[ 278 -116  189   68 -236  108 -133 -225   -4  341  191  -64 -143  281
  106 -168  353  139 -205 -379   66  325   68  148  236 -148  -76  230
   71   33   73  -81   16  106  -55   55 -126  147 -171 -177   58   32
 -131]  [70]
[ 136 -105  102  112  -62   19 -128 -197  -71   99  230 -130  -99  112
   36  -48   27   34 -239  -96  -27  -19    2   50   14   57  -17  -80
   68  -40   25   37    9  -80   23  140   -1  148  -98 -111  -11  -32
  -57]  [61]
[ 209 -125  165  255  193  171 -368    8  237  250 -153 -152  197  212
  146 -160   72  -28 -118 -549   61  111  106  110   19 -235  116  241
 -281 -108 -161 -203  186  110   53  -94  -34   75 -145  -29  110   98
 -115]  [70]
[-305 -266  242 -419 -879  -43  116  242 -367   34  285  322 -261 -269
  500 -103   84  127 -116  182  206  154  -84 -239 -168  238 -168   53
   13   93  240  165    9   51 -525  284  244   82    4 -146  317 -327
  153]  [49]
[  61 -113  -78  -28 -543  -51 -196 -180 -221 -128  259  179   28 -359
  224  341   48  -70  -39   -7  -60   89   69 -111 -127  -37 -134   -2
 -237  167  202  220  330 -376  -56  195  201   36  111  146  167  -53
   35]  [50]
[ 338   48  179   16 -376   45 -371 -273 -179  464  278  216 -338  323
  194 -109  348  171  -50 -539  -85  447   97  125  254  -75  -37  331
   50  126    8   58  192  -13   -8  372  -64  363 -271  -39  194  163
   99]  [59]
[ 126  -92  277 -126   21  -82  312  176   95   90  -42  -23 -142  132
  282 -159   51  104 -119   17  365  -82 -179  -43   43   -4  -12   -2
  -69   58   34 -160 -197  345 -239 -240  -20 -162   -5 -246   41 -150
  106]  [50]
[ 129  359   80  -29  248 -294 -134  -30   51 -123  -95  215 -350  -30
  180  203  -44  -93  207  -13 -103  -67 -200  123   34  134  -26  -50
 -113  139  -11   89   86  127   62  100  161   70  155  155  114  140
  359]  [61]
[ 310   61  121  178  307   17 -185 -321   98   44  127 -200  -82   80
   37  179   47   -9  -85 -311  -93   63  -75  231  177 -141 -140  140
  105   66  -48   77  -62  150   63  -58   95  125   65   96 -107  225
  -35]  [70]
[ 219 -102  173   39 -185  -23  -89  -72  -55  242  124   -5 -197  191
  152 -171   94   66 -155 -108   68   60  -20   40   28   29   21   -1
  -63  -24   95  -31   73  -80  -45   90 -155   61 -129 -199   29  -32
   15]  [61]
[-132   88  253 -195  194 -141  200  164  -97   20  101  148 -260  228
  144  -49   97   64 -108  -34  207 -204  -96  -45   33  145  142 -155
  101   70  -74  -77 -152  353  -63  117  127   62  -98 -204  183 -124
  254]  [50]
[-115   39  111 -205  297 -167   91  -11  -13 -294  146   98  -61 -299
  117  512  -86 -131   -7  -18   78 -200 -101    0   79 -157  -39  107
   17  152   66  214  -31  193 -226  -47  301 -105  244  328  -63   86
  228]  [50]
[ 267 -241  284   42 -450  171 -218  221 -240  383   70  -63  115 -152
  576  -40  -48   16   47 -194   24   12  -27   -1 -409  -52  -92  113
 -361  -31  235  138  250 -300   29   40  -99  -69    4 -449  117  -28
  -86]  [54]
[ 181  -92  189  -22 -219  -14  -33  -14   55  242   19   69 -271  288
  176 -332  245  136 -142 -252  190  251  -59   46  163   15  -51  106
  -55  -12   13 -198  -10  205 -251  -22  -97   99 -128 -119   70  -35
   -1]  [59]
[  78  -97  111   87  117  -24   -5  -50   15   49  183 -239   26  -38
   33   29 -185  -17 -271   50   14 -235  -18   -6  -49   36   86  -73
   51 -118   31   78  -68  -53   -3   97    1    2 -100 -100 -133 -152
    3]  [54]
[ -84  -26   85 -225 -536  -95  -28  159 -246   89  194  358 -146 -144
  341   69  125   33  -41  -63  112   62   56 -196  -95   64   41   63
 -182  110  141   87  206  -88 -193  296  140   42  -93  -58  263 -221
  190]  [50]
[ 170 -148  183   66   76  -20   93  -71    5  -60    1  -62 -133  189
  202 -105   29   47 -119  -58  224  -87 -192   -7  -61   84 -121 -248
 -108  106  -73 -148  -88  161  -87 -245   99    0   91 -165  100   46
   -1]  [50]
[  49  -57   73  179   66  -97  199  254  138  176   62 -300 -185  155
  114 -600 -506  122 -514  230  181 -422 -171 -287 -189  521  178 -357
   82 -385 -225 -181 -387  135 -302  126   31   69 -406 -286 -280 -599
   16]  [61]
[ 136  116    6   65  -37 -135  -48 -206  -48 -108  172  -78 -138 -138
   66  201  -19  -39  -66  111 -124  -67  -95   88  -14  118 -116 -137
   47   64  115  148    1  -73   99  133  121   65   93  -18  -12  -51
   59]  [54]
[ 252   46  375  -47  -65  -41  -75 -159  -64  324  126   23 -378  408
  214 -230  196  203  -49 -136   52  185 -122  189  191   92  -21  103
  201  125  -26   -1 -102  252   85  175  -80  256 -160 -292  269  100
  216]  [61]
[ 239  164  165   51  -93  -58  -75 -400 -213  100  249  176 -521  441
  141  -73  352  166  -59 -288  -19  237 -136  117  202  222 -207 -195
  221  316 -131  -41 -109  264   76  171  216  383  -70 -155  297  165
  116]  [62]
[-178  -29  -31   -9 -158  -40  -82    5  -54 -225  110  -13  139 -328
  112  257   13 -120  -97   52  -45  -90   43  -39 -155   34  -36  -99
 -119   19  112   91  133  -64    8  136  266   -1  111   38  142 -187
  -18]  [49]
[  95  195   54  -32  142 -223   11   45  -48  -22   41  146 -428  152
  100 -103  -16   26  -15  -82   31  -97 -215    5    9  274  -37 -223
  -18  -29  -69  -68  -61  155 -173   99   98  138    3   31  -91   -1
  192]  [57]
[ -25 -188   41 -151 -581 -105  -22 -220  -52 -127  258    1  -19 -367
  111  208   50    6 -152  300    0  168   21    0   86  -45 -128  151
   30   93  317  234  122 -188 -163  185   56   -7   92  120  126 -172
   78]  [54]
[-387 -171  228 -344 -185 -122  290  544  -28  100   86  -25    0  -45
  121 -345 -151  130 -281  264  310 -269  -28 -215 -114  224  318  -38
   45 -312   40 -103 -143  229 -347  304  -41  -12 -282 -230   35 -554
  243]  [75]
[ 434  -43  167  136 -125   23 -189 -171 -105  327   89   55 -395  446
  215 -339  141  184  -52 -470   69  250 -164   63   82  130 -148  -57
  -87   47 -146 -161   20  106 -167   34  -39  289 -152 -100   -4  199
   34]  [75]
[ -49   51  -23   71  -94 -184  186   43   25   31  250 -245  -79  -55
  -54 -207 -352   72 -452  438   13 -390  -20 -204  -88  414  236 -318
  192 -235  -27   33 -229  -68    2  396   34   79 -358 -224 -117 -618
  131]  [49]
[ 148 -321  462 -157 -212   57  243 -104  -74  218  155  -80 -318  372
  264 -320  258  237 -214  -27  348  182 -197   95  174   15 -173   17
  202  145   82 -115 -269  377 -269 -184  -92   44  -27 -382  170   28
   12]  [49]
[ 188   37  -73  144  172 -174 -126 -144  207 -194  -16 -164  116 -334
    1  341 -254 -191  -56  145  -92 -196  -31   54  -21 -115   40   16
 -229  -33  132  145  171 -232   55  -39   11 -165  141  247 -172  -22
   89]  [54]
[ 406  191 -238  280  199 -233 -231 -102  196 -158 -114 -139  103 -323
  -18  317 -271 -220   94   34 -190 -218  -73   77 -141  -47   23 -130
 -466 -111  128   68  332 -437  173  -41  -85 -161  169  251 -321   42
   63]  [57]
[ 376  163 -105  139  152 -243  -53  -56  285 -109 -125 -151   12 -305
   60  224 -232 -121   60   90  -54 -105 -148   91   20  -79  -42   65
 -299  -70  137   55  121 -140  -39 -129  -67 -194  161  246 -310  -18
  121]  [57]
[ 180   85    2  273   62  -75  -39 -261  141  103  169 -278 -156  252
 -104 -292 -139  115 -409   69  -47  -98  -27  -18  115  306   99 -221
  222 -118 -200  -95 -219   96  103  253   59  262 -342 -137  -19 -306
   23]  [54]
[-342  -55  117 -242 -151 -258  369  372 -147 -127  226 -119 -219 -132
   73 -323 -404  125 -338  661  156 -509 -227 -248 -277  619  149 -469
  240 -317   25   41 -324   64 -254  365  100   86 -160 -280  -89 -616
  251]  [57]
[ 173  215 -117   46  -93 -339   -2 -158  186 -218  -36  -47 -145 -189
  -50   84  -93  -40   -5  401  -86  -62 -130   80   59  185   -4 -160
  -96  -18  142   34   86 -140  113  126  -32  -11   89  113   -4 -172
  224]  [59]
[  69 -111   -6  111 -179  -90  136  281   -1  187  120 -295   10    8
   66 -462 -426  127 -384  253  116 -374  -87 -257 -282  427  219 -353
  -76 -406  -69 -122 -134 -147 -144  278  -99   58 -381 -307 -249 -579
   46]  [75]
[ -56  228  -99   31  -99 -262  -35  110 -118   20  211  115 -179  -97
   52  -12 -326  -27 -224  220  -91 -374   29 -264 -172  401  297 -298
  -45 -125  -64  108   58 -222   49  545  135  134 -325  -40    7 -453
  303]  [62]
[ 307   55  173  100  229 -107   20 -181   38  163  120  -39 -289  317
   74  -84  -53   78 -181 -139   97  -99 -108   18  156   63   74  -77
   56   73 -125  -45 -116  138  -20   28  -22   93 -175  -72  -41   33
  174]  [62]
[ 134  -45  119  172 -100  158 -292 -257   56  207   94   26  -62  289
  117 -107  336   67 -193 -593   23  355  127   76  220 -124  -50  197
   -9  123 -165 -154   64  265  -40   83  179  268 -197   10  257   58
 -111]  [49]
[ 159 -112  -74  130 -356  -42   34 -174   48  106  269 -188 -187   56
  -13 -346 -105  176 -441   10   64   86  -56 -145  109  273  -81  -96
  149 -175  -79  -89 -194   35 -348  199   76  221 -282   32 -217 -366
  -81]  [57]
[ 281   15  167   31   55  -75  -46  -33  176  -11  -61 -208  122 -343
  284  303 -162  -76   86   80  -17  -36 -133  160  -28 -195 -114  256
 -162   68  196  195   43    7   34 -147   15 -192  211   20  -40   37
  108]  [54]
[ -11   62  174 -181  -20 -108  166  240   -5   91   13   -6 -101   23
  154  -80  113   88   -5  -55  154  -24 -114   46   21   52   38   21
  -25  -61   77  -92  -75  285 -133   86   -8   -5  -40 -166    7 -164
  157]  [75]
[ 254  165  -12   71  123 -142 -136  -57  242  -61  -72  -40   96 -403
  198  435 -150 -165   82 -107  -73   -4  -28   74   79 -260  -34  335
 -261   85  127  177  151   -7  -61  -69  113 -192  144  311 -124   17
  144]  [49]
[-266   57  375 -359  168 -208  298  480 -160  122  133  134 -314   42
  290 -120 -246   70 -131  205  229 -429 -176 -164 -124  282  256  -88
  155  -98   -8   88 -252  325 -265  268   84  -13 -177 -260   35 -309
  423]  [49]
[ 286 -113   24  255  200  -62 -128 -210  144   85    6  -49 -197  332
  -48 -187  -44  -39 -272 -231  115  -70  -24  -31  105    6  101 -181
 -198  -50 -119 -204   79  -67 -124 -112 -113   21 -150   70 -147   59
  -32]  [49]
[ 306  159  179   39  137 -161  -66   78   59  123 -124  102 -174   58
  324   51 -103  -25  125 -104   67 -103 -152   24  -61   19   56    8
 -280  114  -18    3  103   50   54  -32    2  -60    5  -82  106   63
  282]  [62]
[ 132   88  112   -8  -51 -109   76 -160   59   21  103  -29 -192   57
   90   33  148   51 -116  -10   54   80  -73   83  175   29  -68   14
   90  115   63  -12 -101  209  -32   43   68   39  -22  -72   73  -95
   84]  [49]
[ 275 -166  -65  155 -372  -74   68 -381  247 -110   98 -299  -61  -77
  -44 -161   56  105 -304  224   77  233 -109   70  207   63 -256  -27
   64  -22  120  -91 -125   12 -189 -131  -20   28   42   61 -103 -202
 -156]  [59]
[ 436  -72   17  296   11  -20  -88 -315  128  121   93 -134 -218  202
  105 -162 -116   57 -275 -225   75   52 -110  -53  120   68 -111  -79
  -76   42 -151 -100  -84   27 -198 -116   56   90 -137   72 -167    0
  -53]  [62]
[ -56  -71  181  -20  167  -18   66  -65  145    3   63 -123 -119  237
  -44 -179  174   75 -264 -114  162   33  -39   99  211    7   25   12
  178  -59  -72 -172 -183  379 -134  -28   46  108  -78  -55   47  -82
  -16]  [70]
[  93  -92  108  -79 -257   36  -80   98  -58   30  112 -146  207 -413
  294  242  -51    5   49  -78  -23   55  -53   64 -138 -131 -151  243
 -135  -26  196  191  100  -32  -94   74  117  -34  133    2  -29  -68
   18]  [75]
[ 461  119   52  168   98 -116 -260 -217  -66  115  150  -53 -194  -84
  178  234 -190  -63   46 -125 -191  -84 -126  121  -53   -7  -95   27
 -124   30   95  245  148 -289   92   87  -39   47   73   71 -210  206
  110]  [70]
[ -50 -318  136 -175 -837  107  -54  188 -245   54  123   -9  169 -360
  425  -33  167   87   27   41   91  226  -34  -28 -306   31 -242   59
 -247  -11  318   69  215 -161 -164  108   70   10  137 -264  247 -199
  -98]  [75]

[-453  -43 -253  -85  193  190  263 -149 -221 -177  -47  108  -89 -150
 -245  -47   14   67 -136  152 -336   16   79 -159 -190 -106    8   34
  170 -103  -70   48  120 -104  -74 -119 -188   87  166  118  143  280
  112]  <17>
[-351  -72   54   27   67  -75   27  -22  -59    7   14   61  -56 -154
  168 -157  -34 -206 -127  -28  -28   47 -103  -62  -29 -119  111  216
 -320  144    3   24  -95   83  257  289 -116  134  109  246   29  138
  175]  <19>
[-129   89 -209  -31  -68  169  -75 -112   22 -269   86  410   34   17
 -388  -23  -97   96   26   79 -110  -59  145   36 -311  128  -30 -362
  135   -7 -163   37   27  -23 -196 -205    7 -125  147   96  -44   10
  -40]  <17>
[ -22  -33   94  295  -72 -172  127 -173 -137 -320 -142  121   22 -169
  -18  -97 -194   80 -230  -44   27 -249 -140 -202  -71  128  186  188
 -308   80 -100 -107 -100  123  125   57 -164  168  168  -68   26   65
  289]  <19>
[-130 -298 -142   56 -176  154  -10 -221  152  199   85  128  -12 -154
  -50 -145    5 -226  103   16   -9  -97   70   36  -26  182  117  -64
  113  -37   31   16 -179   95  120    4 -112   69 -191  138 -303 -252
  -76]  <33>
[-289 -167 -205  -49  -30  136  -34   70  -65  263  184   93  -34  -66
   89 -111   44 -234  -78  -54   11  119  178    4   27   39    7  129
  -47  -98    8    4 -154  177  226   79  -39  -25  -56  247 -136 -257
   42]  <26>
[ -58 -166  -29  -49  -55  -13  142 -300   41   28  -21  132 -188 -132
  111   97 -155  -25  126   58 -141 -222   65   80   20  128   39  -61
 -105   23   69   97    1   83   76   59   17   68   -4   68 -482 -117
  -76]  <27>
[  91   74  -26  105  -44 -180    6  -30  -83 -208  -38   45   29  130
   58  176 -123   99 -149 -116  165 -152  104  -18   -5  122 -226  164
 -335   44  -79  -66   -4  170   44 -216   39  -95  139  -46   35 -243
  150]  <13>
[-156    3 -159  152  -19  -76  103 -281   80 -431 -206  148   -3   47
 -313   83 -120  103  -48  111 -141 -151   54  -85 -260  -12 -142 -140
   15   74 -102  -25  169  -91 -239 -205 -169  -21  209  -24  125  168
  -70]  <19>
[-206  -44 -295   35   95   61  107 -335   93 -370 -198   89   69 -150
 -324  -26   -2   19  -67   83 -214 -114   37  -70 -337  -60   22 -187
  189   53  -53  -22  139 -136 -114 -176 -182   14   95  100   78  292
    8]  <16>
[ -59  -81  198  201 -112 -354  289  -41 -233  -13   10   11 -130  115
  281  102 -272   29 -288  -12  -24 -219  -60 -105  266   83 -174  492
 -567   83  -86    4  -44  160  183   31 -105  140  210  -99   14 -377
  127]  <27>
[-492   81 -412  -44  113  350 -197  105  -41 -128  113  143  132  -89
 -402 -197  229  -21 -234  -29  -31  340  168 -144 -332    7   73 -118
  278 -204 -184   80  -98  -39  -52   25 -166 -131  161  217  220  144
  -63]  <13>
[-180 -149   22   50 -206   86  -72   52 -113  245  296  218   -8   27
   60 -141  -19 -198   16  -82  202   -3   44    1   46  194  -21  202
 -201   29  -36  -53 -248  196  164  -54  -68   58 -118  127  -46 -430
  116]  <16>
[  93  420   -2   27  -33 -138 -102  256 -202 -185  191  175  -12  409
  170  169 -255  147 -165 -166  216   65  209   29   14  -18 -471  212
 -530   91 -108   55   26  185  125 -122  172 -187  347 -118  168 -277
  158]  <26>
[-312  -69 -287  -56   35  133  175 -245 -146 -217  -44  239  -48 -146
 -318   21  -38   44  -70   73 -267 -129  165  -93 -280  -31   49  -86
  219   24  -35  -35  126  -73  -91 -257 -218   58   55   67   -2  160
  115]  <33>
[-279 -203  -85 -122   -3  145  -31 -151   52  244   72   87  -73 -268
  104  -94   69 -264   62  -70  -40  -28   85   47  -36   -5  189   52
   34   70  129   75 -146   79  278  124 -132  115 -160  215 -294  -30
   92]  <32>
[  98  247  164   92   30 -137  -86 -113   77 -270 -107   -1   59    2
   73  100  -91  147 -145 -151  155 -140  -63  -24  -38   69  -79  114
 -316  148  -53  173  -77    2  136   17  -59   22  232 -180   37   15
  104]  <27>
[-104  -66  140  -74  -96  181 -224  -13  147  308  168  113   29 -186
   87 -114  102 -185   44 -148  176  -26   23   85   68  178  160   45
  -24   39   32  204 -345  100  285   95  -82   66 -133   70 -217 -244
   89]  <32>
[-237  -55   66  -19   49   -6  154 -136    4   77  -20 -100 -276  221
  220  184  -64  -37  256  105   48   30   67   17  130  -65 -448  236
 -278   -3  117  130  102   33  -62  -33   -2   48   83  -15  -25  -66
 -149]  <27>
[-199   53 -321   35   73  123  221 -167 -175 -342  -49  198  -84   34
 -261   21 -160  167  -51  153 -250  -43  160 -118 -234  -17 -143 -105
   73 -116  -96  -28  185  -19 -165 -188  -37  -31  229   16   39  166
   24]  <31>
[-181  232 -323    4  141  277   73 -197 -103 -397  -40   70   31   16
 -337  -17   10  230  -35   29  -83   56  109 -161 -336  -22 -146  -66
  195  -88  -69   88  119 -150 -134 -226 -141    2  199 -139  192  289
   13]  <16>
[-561 -282 -234  -90   83   -9  350 -313 -227 -195  -81  219 -149 -197
 -277   30  -18  -57  -80  196 -410 -156   42 -107 -250 -109   75   19
  101   97  -43 -113  212  -97 -166 -206 -277  141   48  280   48  225
   96]  <32>
[-184    9 -118 -254  265  -15  299 -375 -150  -98 -102 -187 -187 -118
  238  232   10   27   87  -41 -141 -147   30   19  -62 -184 -173  281
 -163  185  213  106  214  -86  171 -134  -85  167   -8   19 -145  219
  135]  <32>
[-168  156  -62 -144   98  165 -182  -10  -51  -33  172  127   19  -82
   99 -100   54  -94   81 -147  182  112    8   50 -187  -17   10   38
 -202  125   49   62 -110   72  217   86   50    6   16  185  -45  100
  173]  <17>
[-208   44 -427   16  199  217  185 -329   61 -363 -177 -115    0   36
 -296   39   55  146   36  149 -180   53   96 -115 -280  -61 -264 -107
  245 -160  -29   74  219 -183 -222 -225 -107  -37  154  -29  141  281
 -194]  <31>
[ -16 -237 -183  -79   88 -218  387 -483 -161 -117 -120 -110  -45 -281
  235  113  -94  -79 -126  -80 -189 -387  -56    7  -53  -19   95  287
 -228  240  138 -118  122   31  302 -137 -123  214 -130  117 -299  -41
  235]  <16>
[-225  154 -351   25   16  349  -15 -115   29 -195   29  168  -18   36
 -353  -81  -29  116    1   70 -150  131  225 -111 -263   -6 -102 -194
  316 -162  -71  169   40 -103 -103  -74 -141  -41  182 -111   21  165
 -143]  <32>
[ -91  167  211    3  -16   22 -199  176  -52    3  174   73  124  100
  -32   16  106   81 -192 -141  301   35  -48  -12   62  223 -147  208
 -272  -11 -200  159 -263   71   51 -142  -27  -69  149  -20  270 -327
  123]  <26>
[ 152  318  107  169 -150  180 -284   94   51  -97  145  146  161  117
 -122  -85  -34  149  -86 -201  357    8   56  -72  -42  248 -102   63
  -88  -35 -130  176 -293   69  115 -118  -68  -33  133 -311  148 -233
  123]  <33>
[-132  134 -336   61   92  204 -159  -71  141 -389 -198  200   88 -116
 -410  -14   -3  126 -104   22 -103   43  247  -82 -353   15   61 -395
  288 -166 -121   45   36    7 -142  -74  -33 -194  233   59    4  318
   17]  <13>
[ -54   79  167  153   18 -163   73  -36  -51 -177  -12  -75   87  128
   48    0  -34   58 -193  -34  160  -77 -177  -86   56   75 -242  326
 -395   89 -147   46  -83    8   43 -129  -87   58  186  -57  360 -152
  126]  <17>
[ -76 -170  -55  -42   71  -96  324 -287 -165  -23  -94   16 -155 -224
  230   51 -179  -61  -33    9 -202 -280   19  -20   35  -45   75  205
 -203  103  119  -41   58  106  262  -12  -48  187  -23   84 -283   43
  274]  <16>
[  56    0  126   66 -193 -191    9   -7 -178   -7  129  333  -13 -111
  149  -13 -268  -49 -220 -164   25 -280   51   14   36  138  173  157
 -375  213  -55  -46 -168  231  330   22  -41   83   63   18 -233 -293
  355]  <32>
[  76  -13  227  217 -136 -225   77  -83  -19 -165    1  126   66    4
   43  -68 -202   37 -207  -14   64 -244 -188  -44   76  192   -2  165
 -408  120 -182   15 -160  106  113  -11  -40   85  165  -31   67 -231
  170]  <33>
[ 146  202 -108   77   55   49   81 -222 -120 -242   31  -85   22  -47
  176  -61 -123  129  -47 -157  133  -80  -75  -93  -97   76  -37  226
 -281   63   43   60  -50   56  286   60    3  130   92 -171 -125   48
  151]  <33>
[ -51   70 -156  -42  135  134 -269  -31  157  -36 -115  -45  127 -284
   56  -45  142 -106 -111 -242  165   43  143   -1 -148    0  195  -41
   33  -15   77   71 -179  127  317  121  -31  -68  -12  122 -153  148
  212]  <13>
[  26   10   67  104  -76   32 -172   97  -41  127   99    9  115  -77
  135  -63   51  -68 -179 -239  321  -36   55  -51   92  210   46  267
 -215  -42  -32   16 -317  223  306  -20  -58    4  -30  -29   -7 -340
  248]  <26>
[-382  -87 -324   52   47  198  -23 -160   59 -192  -78  133  120 -140
 -409 -133  135  -82 -115   41 -110   48  105 -126 -330  -37   55 -123
  304  -37  -82  -41    6 -104 -105 -180 -281   -6   32  145  231  183
   21]  <17>
[ -73  -15   20 -175  210  -17   89 -135  167  112 -209  -67 -147 -176
  298  132  -96 -153   65   -4 -199 -122  168  131   96 -246  -67    7
  -74   87  205  194   58   50  306   89   45   25   50  112 -245  205
  199]  <17>
[  40 -140  149  138  -11  -65 -120 -106  145  -79 -189    4   91 -245
   12   -3   46  -34  -78  -95  198 -212  -54  -24   17  228  178   12
 -143  -30  -48  -25 -234  185  108  -28  -21   -3  -16   91  -91  -65
  232]  <13>
[-196   11 -213   69   83  270  -39 -208  158   -1  -83 -174 -130   47
   75  -22   67  -70  285    1  144  183  127  -78  -94  -63 -234   66
   48 -126  190  122   13    2   34  108  -81   43   -2  -71  -93  178
 -195]  <27>
[   9  191   -1  -57  118  105  -58  120  -74   -5   -2   63 -108  -47
  199   53 -131   86  -53  -81   29   33  191    0   74   11  -47   43
 -192 -135   16  170  -95  208  243  145  169  -75  209  -12 -209   39
  210]  <13>
[ -37  -88  -26  -12  150  -42  112 -295  201  -56 -196 -131  -82 -199
  269  -49  -94 -161  114   29 -101 -108  -79   60  -11 -134   22   14
 -193  110  149   98   22   37  264  233   44  110   21  158 -252  261
   72]  <33>
[  97  189   51   67   15  -19   26 -110 -106 -256    6  122   -3  -14
   73   -9 -182  127  -26  -81   98 -145  -37  -40  -88   78  -45   83
 -302   95  -32   28  -44   93  143  -33   50   55  157  -84  -38   49
  242]  <16>
[  -6   66   20  162   93 -170  330 -260  -92 -338 -107 -233  -83  298
  121  124 -143  166   45  117   66  -93 -176 -100   35   -9 -536  351
 -447   49  -48   10  183  -49 -122 -207    7   87  214 -137  288  -12
  -56]  <16>
[-166 -266 -117   42  -34  -71  176 -282   -5  -10  -90  132 -121 -279
  111  -70 -159 -178  -16   35 -207 -207   25  -10  -56   -6  227   10
 -112   90   80  -60   -9  125  218  167  -86  142  -32  206 -378   58
  116]  <19>
[ -10  268 -265  -27  148  161   21 -150  138 -116  -56 -164 -110  150
  173   58 -109   44  110  -37  -32  159  187    4  -68 -190 -345   35
  -64  -37  143  262  124  -43  178  147   41  -29  198 -160 -136  190
 -171]  <19>
[-240  249   91 -164   17    6 -172  239 -196  185  247  169 -116  114
  308   71  -65 -140  -51 -246  190  141  214   47   34 -176 -183  332
 -391  223  107  121  -90  155  364   86  -37   10  107   34   33 -106
  284]  <19>
[ -81  -33  148    2 -105    2   37   15 -185   37  233  190  -19   65
    4    4  -52   66  -62   -8  133 -114  -63    6   85  293  -99  180
 -298  -19 -166   45 -182  127    6 -166   31   20   59   47   12 -413
   98]  <31>
[-251   18 -261 -106  252   69  274 -376    4 -347 -240 -110 -109   62
 -179  228   27  126  135  160 -206  -79   96  -38 -229 -178 -378  -16
  105   23   62   48  340 -201 -255 -371 -105    4  120    6  174  333
  -63]  <17>
[ 128  391   23   74   15    9  -67  177  -90 -120  151  -58   21  393
  136  118 -119  221 -132 -117  259  118  105  -29  115   93 -509  266
 -384  -94 -128  205  -66   93   80 -112  128 -138  318 -259  213 -308
  -11]  <26>
[ 181 -109   96  129   97 -114  135 -422  263 -153 -317 -371   99 -103
  105  131   81   45   15  -46  141 -303 -166  -12   79  131 -161  197
 -117   40   59   94  -47  -60   71 -233 -110  106  -58 -153   37  -59
   31]  <17>
